Here is a tiny trained network, its code and every weight. The questions are about switching its units off for an input and a target symbol, where a switched-off unit gives its printed mean instead of its output.

import numpy as np


def w(rows, s, z=0):
    codes = np.array(rows[::2]) - 128.0
    scale = np.full(codes.shape[1], s)
    scale[-1] = z or s
    return codes * scale


def norm(h):
    return h / np.sqrt((h * h).mean(-1, keepdims=True) + 1e-5)


def f(y):
    return y / 2 * (1 + np.tanh(0.7978845608 * (y + 0.044715 * y**3)))


def softmax(a):
    e = np.exp(a - a.max(-1, keepdims=True))
    return e / e.sum(-1, keepdims=True)


def log_softmax(a):
    a = a - a.max(-1, keepdims=True)
    return a - np.log(np.exp(a).sum(-1, keepdims=True))


def net(x, mask):
    ids = ['αβγδεθλμξπστφψω'.index(c) for c in x.split()]
    T = len(ids)
    res = E[ids] + P[:T]
    u = 0
    for l in range(2):
        q, k, v = (norm(res) @ M[l].T for M in (Q, K, V))
        z = softmax(np.where(np.tri(T) > 0, q @ k.T / 4**0.5, -1e9)) @ v
        res = res + np.where(mask[u], z, O[l][:, -1]) @ O[l][:, :-1]
        u += 1
        y = f(norm(res) @ A[l][:, :-1].T + A[l][:, -1])
        res = res + np.where(mask[u : u + 16], y, B[l][:, -1]) @ B[l][:, :-1]
        u += 16
    return log_softmax(norm(res)[-1] @ U[:, :-1].T + U[:, -1])


Q, K, V, O, A, B = {}, {}, {}, {}, {}, {}
E = w([
[183,111,147,72,124,118,149,93,74],'α',
[178,146,138,87,156,175,109,12,114],'β',
[140,111,45,176,123,45,129,188,136],'γ',
[144,111,139,151,214,110,108,136,77],'δ',
[114,64,2,131,195,37,50,97,65],'ε',
[135,170,155,166,74,178,85,130,185],'θ',
[85,143,190,153,187,68,140,160,211],'λ',
[116,188,202,90,161,199,125,86,142],'μ',
[122,159,67,189,83,134,107,114,45],'ξ',
[154,236,147,60,134,81,96,119,94],'π',
[85,48,30,121,125,144,137,100,58],'σ',
[57,228,90,134,105,135,214,87,153],'τ',
[38,137,125,201,116,116,192,181,154],'φ',
[126,156,67,127,137,132,211,143,227],'ψ',
[97,62,80,175,147,158,143,113,185],'ω',
],0.0098)
P = w([
[80,174,142,63,74,130,2,147,172],'0',
[83,198,128,89,121,155,64,113,148],'1',
[93,193,120,125,110,186,81,113,144],'2',
[118,184,143,155,104,193,94,113,138],'3',
[141,173,161,170,97,193,120,113,130],'4',
[154,170,172,198,93,188,136,106,132],'5',
[169,156,194,211,82,184,164,110,118],'6',
[187,156,202,221,88,192,174,106,118],'7',
[208,154,222,231,77,193,197,114,117],'8',
],0.0039)
Q[0] = w([
[1,58,30,155,43,141,245,126,178],'L0H1',
[87,172,148,50,139,110,121,99,95],'L0H1',
[121,96,123,97,104,10,66,212,166],'L0H1',
[42,38,90,45,20,102,98,192,151],'L0H1',
],0.006)
K[0] = w([
[109,49,124,171,27,153,253,70,185],'L0H1',
[34,152,106,153,123,150,112,184,113],'L0H1',
[108,102,137,53,93,53,51,71,171],'L0H1',
[79,106,62,31,22,143,187,96,164],'L0H1',
],0.0058)
V[0] = w([
[133,132,176,99,87,115,171,252,22],'L0H1',
[45,189,131,173,82,153,177,169,99],'L0H1',
[117,181,107,87,97,178,126,101,163],'L0H1',
[121,199,50,116,27,13,24,84,121],'L0H1',
],0.0028)
O[0] = w([
[91,186,126,206,187,79,137,24,172,1],'L0H1',
[124,144,85,168,118,118,79,121,163,178],'L0H1',
[169,255,229,84,129,147,156,84,104,170],'L0H1',
[160,124,110,131,84,94,171,146,78,206],'L0H1',
],0.0058,0.0015)
A[0] = w([
[144,129,104,130,107,65,192,230,93,115],'L0N1',
[97,167,167,79,181,182,149,127,225,249],'L0N2',
[223,129,53,225,165,105,143,170,201,201],'L0N3',
[153,49,168,181,153,100,80,72,93,100],'L0N4',
[147,190,90,146,126,170,136,131,118,193],'L0N5',
[132,110,91,172,23,141,38,150,27,186],'L0N6',
[145,180,238,170,127,120,132,194,141,60],'L0N7',
[135,135,137,119,255,136,43,148,95,79],'L0N8',
[201,103,182,75,130,165,174,172,104,209],'L0N9',
[129,158,190,120,152,34,164,94,141,227],'L0N10',
[185,136,196,149,209,157,51,209,40,54],'L0N11',
[192,191,174,44,102,47,100,70,55,226],'L0N12',
[124,60,126,176,206,123,114,170,50,92],'L0N13',
[50,173,143,116,96,102,158,146,174,206],'L0N14',
[84,122,184,180,53,115,136,142,77,96],'L0N15',
[78,146,127,169,122,89,158,251,132,112],'L0N16',
],0.0045,0.0017)
B[0] = w([
[130,101,121,170,102,135,59,59,172,162],'L0N1',
[191,80,100,186,101,115,77,126,1,222],'L0N2',
[136,103,141,97,116,170,138,112,43,215],'L0N3',
[117,153,93,124,93,131,190,205,142,157],'L0N4',
[149,21,173,78,137,62,119,146,143,204],'L0N5',
[110,176,154,120,204,152,140,34,97,252],'L0N6',
[131,156,74,145,138,119,129,64,95,160],'L0N7',
[151,95,199,179,106,185,157,165,103,154],'L0N8',
[68,112,61,217,165,102,96,126,139,164],'L0N9',
[139,73,120,149,30,210,74,181,73,153],'L0N10',
[133,97,123,180,146,97,246,159,123,158],'L0N11',
[96,118,66,195,143,119,85,210,95,232],'L0N12',
[182,166,145,180,75,134,209,68,124,169],'L0N13',
[161,107,88,116,151,191,104,176,101,177],'L0N14',
[117,137,102,128,229,148,148,157,182,145],'L0N15',
[124,142,105,133,182,160,83,71,123,177],'L0N16',
],0.004,0.0033)
Q[1] = w([
[177,145,62,228,53,206,98,115,97],'L1H1',
[76,175,107,157,162,197,97,134,108],'L1H1',
[199,96,177,196,122,126,116,114,64],'L1H1',
[120,139,29,216,80,230,122,36,2],'L1H1',
],0.0084)
K[1] = w([
[132,84,162,175,159,178,227,116,113],'L1H1',
[156,75,83,130,74,149,254,155,177],'L1H1',
[147,160,139,181,121,157,180,45,106],'L1H1',
[146,115,171,197,108,168,226,138,157],'L1H1',
],0.0077)
V[1] = w([
[254,116,81,134,125,137,103,219,185],'L1H1',
[84,45,111,58,26,181,205,145,162],'L1H1',
[40,239,122,153,145,156,141,171,161],'L1H1',
[197,221,97,53,51,70,199,155,100],'L1H1',
],0.0054)
O[1] = w([
[217,156,96,105,246,170,86,133,137,94],'L1H1',
[133,102,51,63,90,175,83,99,4,51],'L1H1',
[69,131,66,206,34,230,144,171,200,127],'L1H1',
[254,74,157,221,111,86,142,52,88,5],'L1H1',
],0.0074,0.0019)
A[1] = w([
[158,104,150,71,103,196,94,133,118,81],'L1N1',
[121,86,91,179,157,96,168,168,88,134],'L1N2',
[87,148,140,115,140,138,155,108,72,140],'L1N3',
[148,172,144,154,2,123,112,109,86,6],'L1N4',
[144,88,144,97,180,124,118,40,120,152],'L1N5',
[41,100,145,108,46,72,99,165,138,189],'L1N6',
[155,124,90,185,144,131,90,87,100,24],'L1N7',
[116,15,100,166,108,165,93,119,138,88],'L1N8',
[80,153,62,120,129,218,149,125,123,156],'L1N9',
[142,57,171,148,134,180,46,198,164,157],'L1N10',
[76,158,26,120,103,99,158,85,121,106],'L1N11',
[159,155,70,145,182,144,111,163,199,102],'L1N12',
[139,81,160,145,185,110,89,122,169,192],'L1N13',
[134,139,114,110,147,91,90,104,55,187],'L1N14',
[58,114,189,161,145,115,106,141,131,61],'L1N15',
[137,176,198,159,61,67,133,145,172,79],'L1N16',
],0.0075,0.0018)
B[1] = w([
[32,182,126,185,166,159,185,90,68,161],'L1N1',
[108,123,153,65,112,178,76,105,183,191],'L1N2',
[113,59,129,59,86,65,151,105,142,188],'L1N3',
[107,21,125,47,87,69,150,234,162,189],'L1N4',
[128,87,113,143,106,134,151,180,218,196],'L1N5',
[144,116,124,123,159,225,213,19,187,182],'L1N6',
[153,182,149,98,79,127,159,103,145,178],'L1N7',
[177,215,126,151,68,98,161,254,23,155],'L1N8',
[173,118,74,206,157,74,84,174,134,254],'L1N9',
[121,89,121,83,62,79,164,81,105,185],'L1N10',
[156,143,220,95,119,140,140,145,130,206],'L1N11',
[192,99,198,36,108,161,140,64,138,172],'L1N12',
[61,112,105,152,57,155,70,203,138,167],'L1N13',
[109,111,107,156,125,167,219,122,143,222],'L1N14',
[176,102,89,120,145,108,58,66,133,161],'L1N15',
[114,198,111,71,201,82,178,99,35,171],'L1N16',
],0.005,0.0043)
U = w([
[254,117,72,144,142,182,134,88,83,132],'α',
[78,149,69,194,103,198,138,164,198,118],'β',
[137,83,218,143,181,154,154,218,101,110],'γ',
[98,146,60,83,178,177,126,190,43,186],'δ',
[134,75,128,120,82,95,46,125,106,122],'ε',
[158,216,136,114,160,46,157,188,130,254],'θ',
[170,92,80,169,173,72,58,136,201,151],'λ',
[137,89,170,32,145,157,72,164,195,158],'μ',
[99,186,195,90,137,153,91,57,113,129],'ξ',
[199,179,188,60,70,179,142,119,183,47],'π',
[101,74,143,31,79,118,214,84,115,143],'σ',
[105,197,103,192,142,70,196,48,117,63],'τ',
[139,39,59,132,185,49,168,144,177,116],'φ',
[161,118,106,191,18,95,170,193,67,91],'ψ',
[100,87,152,173,120,159,103,87,83,44],'ω',
],0.0078,0.0027)

Each question gives the input, a string of symbols that net reads in full, and the target symbol t.
The units are the heads (4 rows each of Q, K, V and O) and the neurons (one row each of A and B). Each row of codes is followed by its name. A weight is (code - 128) times the scale printed after its matrix; where a second scale follows, it is the last column's (O, A, B and U).
mask holds one flag per unit, layer by layer, with each layer's heads first. A switched-off unit (its flag False) gives its mean, the last column of its rows in O or B, instead of its output. The means were averaged over made-up inputs and are rounded, as every weight is.
A unit's drop is (log p(t) with every unit on - log p(t) with that unit switched off) / (log p(t) with every unit on - log p(t) with every unit switched off).
The circuit of an input: a set's keep is (log p(t) with only the set's units on - log p(t) with every unit switched off) / (log p(t) with every unit on - log p(t) with every unit switched off). Starting from the 12 units with the biggest drops (on a tie, the unit counted first), units are removed one at a time, each time the one whose removal leaves the highest keep (on an exact tie, the one counted first), for as long as the keep stays at least 0.8.
circuit, biggest first: the units of the circuit, biggest drop first
k most important neurons: the k neurons with the biggest drops, biggest first
top k neurons in layer l: the k neurons of layer l with the biggest drops, biggest first
input ω ξ π, target δ: circuit, biggest first : (L0N12; L1H1)
input σ ψ ε φ γ, target β: circuit, biggest first : (L1H1; L0N16)
input γ γ ξ β ψ π, target α: circuit, biggest first : (L1H1)
input ψ α λ, target α: circuit, biggest first : (L1H1; L0N7)
input τ λ ψ, target α: circuit, biggest first : (L0N2; L1H1)
input γ δ ε θ ξ, target τ: circuit, biggest first : (L0N6; L0N11; L1H1)
input ω β γ ε α β β λ, target μ: top 2 neurons in layer 0 : (L0N12; L0N10)
input β φ ω γ, target δ: circuit, biggest first : (L1H1; L0N16; L0N3)
input ε φ σ τ γ ε τ π λ, target ψ: circuit, biggest first : (L0N2; L0N10; L1H1)
input β ε γ δ ξ, target τ: top 3 neurons in layer 0 : (L0N6; L0N13; L0N11)
input δ ε μ μ, target ω: 2 most important neurons : (L0N2; L0N11)
input β μ δ λ, target ε: 2 most important neurons : (L0N2; L1N10)
input δ ε φ α β ξ α, target μ: 3 most important neurons : (L1N2; L0N8; L0N12)
input τ α θ π γ λ μ ω ε, target δ: circuit, biggest first : (L1H1)
input ψ γ φ σ ξ σ, target σ: 4 most important neurons : (L0N16; L0N13; L1N6; L1N11)
input β τ δ α ξ ψ, target α: 3 most important neurons : (L0N11; L0N8; L0N4)
input β ψ ξ ψ ε ξ γ, target τ: 2 most important neurons : (L0N6; L0N2)
input γ σ α β, target σ: 2 most important neurons : (L0N13; L0N12)
input ε θ γ τ α μ φ μ λ, target β: top 2 neurons in layer 0 : (L0N12; L0N10)
input ω θ ε β β ω α, target δ: most important neuron : (L0N12)
input ω ψ σ δ α τ γ, target π: 2 most important neurons : (L0N13; L0N1)
input γ τ σ β β, target σ: 2 most important neurons : (L0N13; L1N9)
input γ δ γ γ σ ω, target ψ: 2 most important neurons : (L0N13; L1N8)
input μ β β β σ θ γ τ π, target ψ: top 2 neurons in layer 0 : (L0N12; L0N10)
input ε δ τ σ λ φ, target λ: top 2 neurons in layer 0 : (L0N8; L0N11)
input δ δ γ δ θ β, target β: 3 most important neurons : (L1N5; L0N8; L0N11)
input φ β σ σ, target σ: top neuron in layer 1 : (L1N6)
input δ β α β, target β: 3 most important neurons : (L0N11; L0N13; L1N5)
